In the rows, 128 means zero.
Each row is followed by its class.
[128 127  75  83 124 135  69 154 147  71 120 128 161 135 101 136 151 138
 108 147 173 101 121 131  86 153 134  77 118 139 129 118  95  75 135 104
 178  78 139  81 104  30  74 120 138 146  72 147 137 127 192] : z_980
[134 103  99 158 156 177 112 118 160 133 135 112  92  96 190  89 152 138
 140  81 131 161 112 121 113 103 132  95 130 110 151 158 122  43 110 183
 162 118 181  89 148 199 116 151 145 128 156 135 111 195 106] : z_980
[125 119 143 161 207 156  93 105 175 140 125 114 132 145 181 105 145 116
 152  68 176 130 155 129 117 134 125 158 144  71 115 158 123  98 125 148
 132 119 189 100 143 186 132 108  96 106 154 168 129 252 122] : z_526
[143 130  89  72 109 135 128 152 175 113 106 111 114 176 132 104 168 127
 106 170 176 117  87 133 142  98 147 104 104 156 123 109 125  85 116 116
 138 159 191 107 106  41 105 104 113 140  87 135  98 110 175] : z_224
[143 115  62  78 130 116  92 154 159  96 103 126 153 211 136 105 120 108
 136 171 162 103 107 155 126 121 163 107 118 131 111  95 108 101 103 107
 143 117 170 127 126  66 138 126 136 150  89 145 144  82 200] : z_384
[130 105 135 159 167 162 108  63 216 150 114 119 110 108 226  98 129 126
 152 102 109 130 109 130 138 102 114 139 112 120 127 154 159 107  85 178
 151 131 177 141 152 183 139 132 131 117 129 163  52 205 118] : z_928
[142 134 130 109  88 122 195  68 155 155 132 101 123 112 162 180 149 138
 113 131  82 134 122 158 142  92 137 151  75 158 143 107 151  78 107  93
 140 134  77  86 137 142 130 114  90  77 147 139 162  16 145] : z_928
[140 128 135  81 108 135 158 131 176 166 173  52  98 104 196 171 119 137
 126 119  67 139 138 202 117 135 152 119 131 154 133 100 119  84 123  83
 157 121 115 102 142 124 108 114 117 128 134 109 100  75 138] : z_980
[115 101  84 167 172 163 138 113 185 143 130 129 115 175 186  95 139 112
 145 126 149 141 112 141 122  86 148 144 122  96 134 108 150  61 100 176
 136 145 178  94 145 202 138 119 105  93 149 150 106 167 125] : z_224
[170 139 106 103 106 137 161 113 135 219 141  80 120 102 169 145 124 141
 135 114 140 133 116 171 145 149 142 172  94 154 126  94 162 123 115  88
  95 154 107  80 152  99 141  99  77 118 134 158 143  35 126] : z_253
[128 163 123 122 127 135 174 124 153 191 129 120 119 150 145 136 100 135
 135 152 136 115 143 179 141 150 129 138  87 124 150 107 133 121 122 129
 112 121 136 100 144  98 123 117  99  69 126 125  94  97 143] : z_652
[100 123 126 154  65 123 151 141 166 202 165  79 105 142 200 150 161 141
 148 101 126 136 176 198 106 101 134 145 104 143 154 130 122 106 168 151
 137 117 113  95 160  96 151  86 118  89  91 149 142  86 154] : z_922
[133 147  89 107 100 137  92 179 127  91 108 142 143 170  94 130 127 156
 117 176 190  93 101 141 140  81 143 113 107 143 111 116 120 135 120 143
 158 138 157 107  92  63  90 127 106 128 100 135 122 114 190] : z_526
[134 122 132 111  95 132 146 144 165 206 147  78 103 149 197 153 157 152
 151 131 127 130 136 197 133 117 141 125  53 141 153 132 119 104 146 126
 124 143 143  70 155 102 129  74  93 110  98 122 112 111 150] : z_27
[153 130 134 142 185 147 119 123 148 140 112 134 132 130 126 125 102 138
 141 117 169 155 140 157 125 139 111 160 110 111 123 132 163  94 125 135
 136 126 123  86 143 178 106 130 130  65 148 162  80 206 134] : z_652
[ 90 152  99  80  85 127 133 119 144 101 117 128 155 192  98 106 134 160
 126 151 191 101 141 125 143  87 165 103  92 152 151 124 110 132 166 155
 153 128 169 126  97 103 101 100 105 127  97 133 110 125 183] : z_652
[ 99 139 121 111 132 109 122 160 157 129 104 133 163 153 118 131 120 145
 114 180 153 118  74 108 110 130 149 114 108 154 117  98 151 106 107 107
 136 110 137  81  90  58  99  95 109 143  53 166 117 139 176] : z_928
[111 133  88  75 112 133  94 140 155  85 116 138 140 186 126 102 128 146
 101 173 179  84 102 125 114  92 163  93  99 153 139 114 111 102 124 138
 167 110 168  79  92  80  85 111 108 150  89 144 148 140 186] : z_980
[124 128 116 165 159 156 111  94 186 145 112 135 119 147 185 118 178 145
 163 111 165 121 121 141  96 102 119 123 106 101 154 151 115  93 112 185
 143 127 207 101 135 171 101 129 128 105 144 185  86 205 120] : z_27
[142 114 150  80 124 135 170 110 145 211 110  91 118 180 180 141 142 113
 124 143 183 119 179 210 116 141 142 155 100 150 123 125 127 117 131 102
  96  99 138  94 134  49 132  85  80  83  94 136 151 116 143] : z_652
[118 100 117 102 127 117 141 135 185 192 138  84 105 164 231 200 163 154
 146 149 104 131 164 191 113 122 127 150 102 160 174 110 135 108 133 138
 156 114 159 129 152  96 159 113  86 122 101 125 106 100 164] : z_27
[134 149 127 146 152 169 122 112 180 139 134 138 103 128 211 111 131 116
 144  96 148  98 116 132 127  79 114 136 135 115 132 149 151  87 104 178
 151 158 167 103 143 169 139 128 166  65 126 137  85 187 127] : z_922
[126 115 119 131 189 160 107  79 174 153 102 116 105 123 185 126 103 108
 135  96 138 144 150 121 129 122 127 150 174  96 143 149 129 104 101 181
 135 141 154 115 132 160 131 109 131  99 141 144  70 221 104] : z_652
[143 118  95  97 131 135 102 148 120 100 111 139 127 177 124 156 144 145
 129 186 176 104 109 141 108  98 145 114  99 154 113 126 100 108 125 115
 171 142 170  77 102  79 100  99 118 119 102 161 122 154 176] : z_27
[136 130  66  81  99 145  93 172  96  87 110 149 144 211  54  79 126 164
 118 174 171 122  85 103 146 133 129  92  64 142 130 115 134 110 138 127
 153 113 150  52 119 105  98 111 117 133 113 131 145 143 189] : z_253
[116  91  80 116 119 129  98 154 144 108 105 116 168 169 112 160 120 131
 136 177 196 123  91 135 148 124 165  80 104 171 122 115 134 139 124 101
 186 119 198  97  83  71 100 104 103 138 100 142 133 122 168] : z_707
[119 118 103 175 172 140 105 124 203 147 145 125 110 109 208 110 105 147
 152 119 149 151  91 126 127  66 152 120 120 126 135 116 164  59 103 190
 150 136 177  95 140 181  92 138 131 138 129 159 105 191 119] : z_980
[136  77 116 160 196 172 106 105 151 150 116 119 110 148 163 109 149 129
 168 110 150 164 155 101 114 117 129 127 188 121 147 158 114  53 124 150
 155 116 195 122 154 171 121 128 125 133 164 164 138 189 103] : z_526
[132 131  89 115 112 145 113 132 175 117  86 140 128 143 126 113 121 158
 123 180 182 113 102 138 119  81 169  87  78 179 150 127 112 118 137 136
 175 140 164 113 111  79 105 126 143 125  76 134 135  95 189] : z_928
[126 162 147 129 105 145 158  99 186 186 147  83 101  84 180 141 143 160
 137 112  92 103 152 192 119 119 148 132  73 149 175 124 122 125 162 123
 133 164  92 118 157 145 148 110 129 108 110 137  88  30 146] : z_928
[120 123 123 188 157 168 111 121 157 147 144  87 109 101 190 141 159 134
 163 120 150 141  55 117 107  96 117 116 134 126 121 120 160  30  86 181
 125 154 194  73 121 104 106 126 124 147 121 167 110 172 120] : z_980
[113 118  85 138  86 133  97 131 167 105 118 109 136 158 109 135 170 142
 122 125 177 106 120 150 134  93 140  99 118 144 101 154 114 147 136 144
 141 124 147  98  96  40 105  96 129  96  76 158  92 166 165] : z_922
[118 122  80 166 173 152  80 111 205 121 142 140 115 124 193 115 123 137
 137 112 145 132 135 127 110  88 138 114 104 103 145 148 133  65 124 179
 172 128 184  91 153 165 101 143 130 122 136 137  90 222 137] : z_980
[150 140 149 133 132 120 136 101 141 196 138  57  87 143 147 163 139 127
 131 128  90 137 113 197 138 107 127 156  93 149 131 128 123 117 135 112
  88 149  74  77 145 100  92 112 111 113 135 132  94  93 132] : z_253
[137 117  91 150 192 174 102  97 140 157 128 115 109 136 202 101 159 130
 163  95 146 135 109 115 136 102 120 115 113 136 124 138 155  71 118 170
 109 144 208  74 162 169 127 120 117 115 114 149 101 196 123] : z_253
[106 139  81  94  98 128 117 122 137  93 110 125 142 149  93 130 141 143
 124 161 214 124 129 129 129  76 170  86  83 105 100 121 122 107 144 105
 136 138 152  76 103  81  91  82  93 129 101 135 147 132 169] : z_707
[112 135  79 115 145 130  58 138 108  91  77 124 123 162 100 129 160 164
 127 184 173  83  80 133 124 119 141  96  71 140 168 135  84 132 114 131
 164 142 140  87 112  32 107  83 124 137  85 135 134 152 189] : z_27
[126 117 111 170 151 136 145  81 151 157 108 115 124  91 169  97 153 120
 124  89 137 148 112  84  94  89 140 147 142 139 120 144 147  92 105 157
 118 149 185  93 135 170 130 123 137 109 151 168 133 208  89] : z_928
[137 146 120 131 120 142 159 120 162 196 164  53 117 138 170 163 141 121
 129  70 124 149 163 187 119 153 129 152 134 141 142 107 109 116 151 100
 111 132 121 108 160 103 138 114  93 101 158 124 129  86 137] : z_526
[136 109 136 153 201 144 103 129 181 169 128  97 117 103 190 128 107 121
 164  97 147 116 121 129  96 121 126 155 183  84 102 143 156  99  99 140
 133 123 125 101 153 173 121 137 172 115 156 163  80 244 109] : z_384
[148 123 114  94 117 127 152 136 189 194 144  77 105  98 211 144 159 130
 135 110 116 139 157 189 107 120 132 159  90 127 123 136 138  79 136 102
 136 129 130  94 162 108 153 102  93  93  87 138  87 108 154] : z_922
[125 115 103 104 137 133  89 144 145 100 117 128 160 167 131 132 134 129
 131 138 182 103  87 135 133 142 187  67 106 103 108 116 108  80 110 111
 161  96 184  82  89  60 109  96 125 128  75 129 140 161 168] : z_980
[149 158 150 115  75 102 130 109 135 220 132  36 118  84 203 161 159 145
 129  92  73 136 171 163  99 144 120 150  94 128 148 148 119 132 151 113
  77 142 104  77 147  84 139  76  79 108 136 126 105  86 127] : z_253
[151 125 120  82 110 121 161 152 166 200 124  81 107 138 148 145 150 138
 119 128 129 152 151 210  98 141 139 163 108 154 135 102 137 115 134  89
 122 126  97  90 135  89 141 112  98  89 103 152 115  77 153] : z_922
[121 107 106 117  81 150 137 142 165 165 152 115 110 126 215 167 165 163
 144 132  96 103 173 215 124 108 130 162  98 156 161 141 132 124 115 156
 164 154 107 115 147 131 151 105  97 107 105 137  95  58 145] : z_27
[148 146  84  85 138 105  60 168 136 107  71 127 128 184 117 106 141 146
 117 163 134 127 136 121 127 155 129  92  99 125 157 119 105 108 137 118
 144 125 145 110 121  54 125 113 131 139  98 148 104 120 184] : z_253
[140 135 106 161 174 135 100  98 142 117 108 132 133 122 144 118 134 128
 123 116 137 142  87 123 126  90 114 140 136 127 134 128 127  78  81 153
 155 112 168  75 130 176  90 145 147  89 145 167 118 170 146] : z_928
[129  86 103 133 122 141 171 104 178 183 157  66  98 132 217 149 156 116
 162 123 160 142 122 197 140 122 146 142  68 129 146 136 127 105 119 114
 145 133 136 101 162 109 159  95 101 107 105 130 136  74 149] : z_384
[126 162  99  91  92 154 116 162 134 106 108 137 122 156 127  86 142 164
 120 170 167  95 111 160  94 109 157 114  90 155 120 124 144 134 123 114
 127 178 161  95 125  78 147  92 131 117  76 129 117 127 170] : z_922
[133 119 112 105 115 142 152 120 181 176 118  71 110 130 150 158 146 110
 152 129 137  89 160 200 115 110 145 145 105  60 129 130 118 109 133 109
 112 132 130 112 158 118 147 119 111 112 115 122 122  78 162] : z_384
[115 128 149 169 144 143 133  66 202 158 106 115 128  75 196 118 144 137
 142  84 134 146 164 118  92  99 132 144 151 137 128 163 145 125 114 153
 136 161 157 118 119 163 109 104 125  84 136 184  79 224  99] : z_928
[129  99 140 141 179 170 126 129 132 162 134 122 126 178 179  80 136 112
 147 108  87 129 127 147 106 114 138 155 193 162 120 114 156  64 100 149
 106 160 171  87 143 211 133 120 124 104 150 165  92 178 111] : z_224
[117 103  90 103 127 113 179 148 163 195 166  81  68 112 184 173 155 132
 130 152 125 142 192 189 117  91 166 148 126 138 136 116 102 105 174 127
 161 138 173 112 141 130 147 128  82 138 110 152  95  57 139] : z_707
[150 131 130  99 163 118 139 123 151 199 126 102  78 128 177 146 135 143
 109 138 123 113 183 182 127 134 137 161 136 140 130 152 105 116 142 146
  96 120 136  81 142  69 144 113  97  90  86 150  81 133 144] : z_652
[115 109  88 101 132 141 127 150 147 121 130 123 156 201 113 116 144 106
 124 158 187 124 108 139 132 104 174 121  99 106 126 109 120  88 132 110
 155 138 140 109  96 115 120  97  95 120 108 104  84 119 161] : z_224
[144 108  61 116 142 140  90 162 141 100  92 136 152 177  84  97 137 141
 129 173 173  97  95 131 116 134 176 107 112 145 105 103 108  71 123 130
 136 135 147  95 112  27 140 118 117 121  76 138 163 105 206] : z_224
[146  96 130 129 137 121 143 119 160 168 126  93 114 117 179 204 151 102
 117 142 141 152 145 201 133 123 128 139 103 155 139 145 141 103 129  86
 123 136 116  82 131  82 117 103  94  96  88 139 106  60 134] : z_707
[114 140  93  56  90 108 102 166 168 105 104 143 151 164 120 105 175 147
 127 166 155  94 123 147 112 106 148 110  95 120 112 121 124 118 114 128
 170 102 184 125  96  61 105 120 114 134  66 140  93 142 184] : z_922
[120 163  79  71 107 130  96 129 145  94 113  93 121 146 106  86 146 169
 117 133 147  67 120 135 152 110 161 105  98 165 125 115 116 166 158 120
 123 171 148 112 124  86 114  83 125 158  88 152 114 114 172] : z_253
[154 135  96  98  84 161 160 109 172 176 128 102  98  88 163 126 137 148
 105 128  89  98 128 161 127 103 154 117  73 158 136 136 135  95 117 119
 128 166 103  81 134 110 124 138  73 122 147 134 113  61 128] : z_980
[100 140  89 128 131 118  90 148 152 108 115 130 163 209 121 133 115 136
 134 167 182 130 104 144 131 128 151 110 113 119 104 105 122  89 109 141
 132  97 160 106 108  30 104 104 114 142  84 145 114 157 185] : z_652
[135 129 134 136 184 167 126  82 178 126 136  99 122 127 157 106 125 123
 172  92 171 128 111 116 142 106 133 143 139 123 141 122 126 102 126 166
 149 161 194 131 134 183 116 113 129 108 157 133 132 176 121] : z_526
[155 104 104 166 168 155 119 113 161 144 118  86 113 134 204 117 114 126
 165 126 148 135  81 114 122 108 116 112 111 136 128 125 152 106  99 153
 141 137 186  74 146 190 145 121 133 101 180 174 135 166 128] : z_384
[138 165 111 102 105 103  93 143 187 119  88 154 162 124 125 111 150 142
 118 150 175 115 107 116 100 124 153  71  82 152 114 113 116 108 134 129
 123 123 175  89  97  17  82 105 153 129  39 166 127 126 175] : z_928
[128 166 141 171 183 162 117 105 165 106 129 129 117 117 138 134 143 129
 137  83 179 150 141 137 116 127 108 139 158  83 172 151 118 104 138 138
 133 151 153 121 137 194 100 124 139  95 147 159  74 153 122] : z_526
[135  94 105 135 111 134 143  94 123 210 161  77 116 121 171 154 129 148
 159 111 125 134 170 176 123 158 149 170  90 135 119 132 137 146 150 108
 135 127  95 107 167  90 161  87  88  90 134 120 110 136 128] : z_253
[ 97 137 127 196 151 151 140 113 165 169 135 117 131 139 163 104 119 127
 164  92 110 135 112 130 116 113 136 148 149  99 113 151 133  50  94 201
 116 135 175  82 145 151 108 132 137  91 146 146 106 238 119] : z_652
[122 120  90  88 106 168 104 133 125 124  75 127 112 174 126  38 171 148
 122 164 222  73 149 170 126  91 158 110  71 145 112 126 108 157 118 123
 156 137 159 125 118  63 119  99  85 123 138 138 175 162 166] : z_224
[144 134 149 106 113 111 139 133 215 205 137  71 111  84 182 169 111 137
 132 132 101 129 126 180 134 134 144 137  90 131 163 113 154  99 124 111
 133 144  94 116 135  75 105 113 113 126 111 106  83  84 127] : z_980
[154 121 131 135 150 141 125 116 201 183 122  87  98 103 155 164 145 126
 132  96 117 135 143 219 138 158 126 150 102 123 153 135 116 134 140 104
 135 132 121 135 168 108 113 134 115 121 113 154  77  92 136] : z_526
[126 111 117 148 150 179 114 128 173 155 133 103 114 118 223  97 154 120
 144  94 109 152 121 122 115  97 107 123 111 103 100 124 168  78 100 184
 121 139 162  95 138 197 149 130  75 129 170 131  99 191 115] : z_224
[101 112 121 182 167 127 121  80 176 152  97 138 154 144 152  98 138 124
 144 100 167 155 150 107  85 130 134 160 150  80 136 180 128  71 118 179
 107  89 164 132 139 135 117 133 116 113 122 172  82 241 117] : z_652
[115  98  67  73 119 157  94 124 138  87 117 141 135 174 109 121 134 128
 110 161 170 112 100 108 119 126 167  81  88 131 144 128 118  76 131 117
 180 126 133 107 109  47 122 108 118 154  71 101 101 143 175] : z_980
[131 124 131  87 141 132 145 124 130 170 125 105 123 128 155 138 131 115
 136 125 119 166 193 225  96 158 142 163 126 132 141 105 126  96 121  61
 136 148  98  91 148 143 116  96  91  95 128 151 116  85 139] : z_707
[112 127 126 199 242 120  83 107 180 121 120 124 143 147 170 151 154  96
 136  85 156 146 125 141 103 133 116 172 175 100 151 145 115  68 102 135
 141 116 151 108 140 147  89 129 135 106 129 185 107 206 124] : z_526
[102 139 110 110 115 139 100 138 165 109  95 108 133 144 147 120 148 146
 122 149 186 115 122 140 118 100 159  58 107 146 113 154 108 118 133 103
 136 114 201  89 112  65  85 104 105 158  91 138 153 168 172] : z_707
[142 144  99  68 138 135  98 183 133 105  98 103 137 192  94  96 121 150
 121 159 180 123 133 137 112 150 140 129 120 155 141 109 123 118 156  98
 138 161 171  73 112  96 115  86 123 126  89 144 129 147 193] : z_253
[128 110 113 156 215 124 111 128 205 157 140 127 139 144 241 116 159 119
 144 109 190 158 122 137 142 106 132 151 106 120 135 133 161  44  98 134
 147 110 181  93 147 149 118 113  88  94 115 142 114 195 143] : z_224
[128 131 141 120 103 121 113  81 145 195 128 123 148  94 204 188 146 129
 139 117 135 130 176 214  99 133 145 143  54 160 161 131 149 162 139 114
 128 140 114 100 142  97 129 108  73  97 111 114 134  72 139] : z_707
[154 119 130 149 153 167  87  95 169 141 141 147 125 105 199  96  99 128
 148  94 121 149 104 137  92 112 147 127 123 123 135 148 137  63  96 179
 154 132 141 106 142 179 110 162 149 130 152 121  99 186 117] : z_980
[154 101 115 158 152 171  81  92 152 115 112  93 116  87 170 127 123 155
 151  84 137 148 124 132 109 118 100 152 143 134 112 153 134 123 103 154
 150 146 121  97 146 183 126 105 126 114 178 184 123 220 123] : z_27
[107 142 136 166 162 151 144 104 184 159 122 135 107 143 206 136 124 128
 132 120 163 138 111 120 123 107 129 124 149  87 125 166 140  68  97 161
 123  99 205 105 140 140 106 130 124 119 124 165  68 220 117] : z_652
[160 123 123  97 141 150 130 116 150 212 150  78  74 165 197 137 152 158
 143 136  80 130 158 196 134 109 130 160  94 182 153 130 143  87 135 126
 119 175 118  52 172 126 124 108 103 101 141 126 100 109 138] : z_253
[127 120 132 147 188 148 132 107 201 168 139  86 112 143 221 102 132 118
 145  99 143 102  83 117 119 102 124 149 139 113 128 167 142  79  89 157
 116 126 158  63 148 183 123 130 132 113 146 155  98 216 127] : z_384
[126 105 113  97 194 166 109 111 155 140 127  98 104 160 193 102 146 106
 148 108 131 132 123 143  98 123 115 139 176  97 149 128 127  65  84 140
 137 108 138  91 158 189 131 131 153 136 153 135 125 160 130] : z_384
[136 135 100 120 100 133  94 147 148 109 123 103 151 174 144 125 167 143
 120 148 194  94  85 159 128 120 147 105  63 130  98 122 114 105 121 109
 151 116 177  64 111  44 112  87  94 108 106 143 140 144 201] : z_224
[141 127 134 165 201 119 114 100 145 122 145 144 131 102 188 150 126 101
 144 122 148 140 114 140 100  98 160 163 145 118 104 148 130  83 107 137
 154 162 181 106 121 190 121 147 140 117 143 156  89 166 105] : z_707
[ 99 118 127 171 152 139 119  99 209 133 102 138 143  92 147  83 122 157
 153  89 115 166 132 119 129 128 140 131 133 105 168 167 149  99 104 150
 164 125 147 151 153 204 109 135 155 111 127 135  69 216 121] : z_928
[139 113 109 115 116 139 171 139 164 190 125  85 111 121 183 155 168 149
 133 117 127 139 140 195 114 135 139 151  87 149 146 135 115 107 113 110
 141 127 152  83 142 126 132 117  71 105 133 141 155 107 143] : z_27
[121 125 110 112 135 105  87 168 113  93 101 125 135 170 110 133 142 177
 139 171 186 167 115 138  93 146 150 110  93 122 124 113 106 118 133 100
 158 117 170  74 109  85 108  66 109 135  99 174 148 204 181] : z_27
[143 112 123 122 153 141 139 141 133 191 152  78 105 123 200 161 171 144
 143 112 168 153 125 216 138 150 117 154  93 143 145 135 115 110 105 109
 131 105 123  89 148  90 132 103  91  99  98 116 112 116 147] : z_27
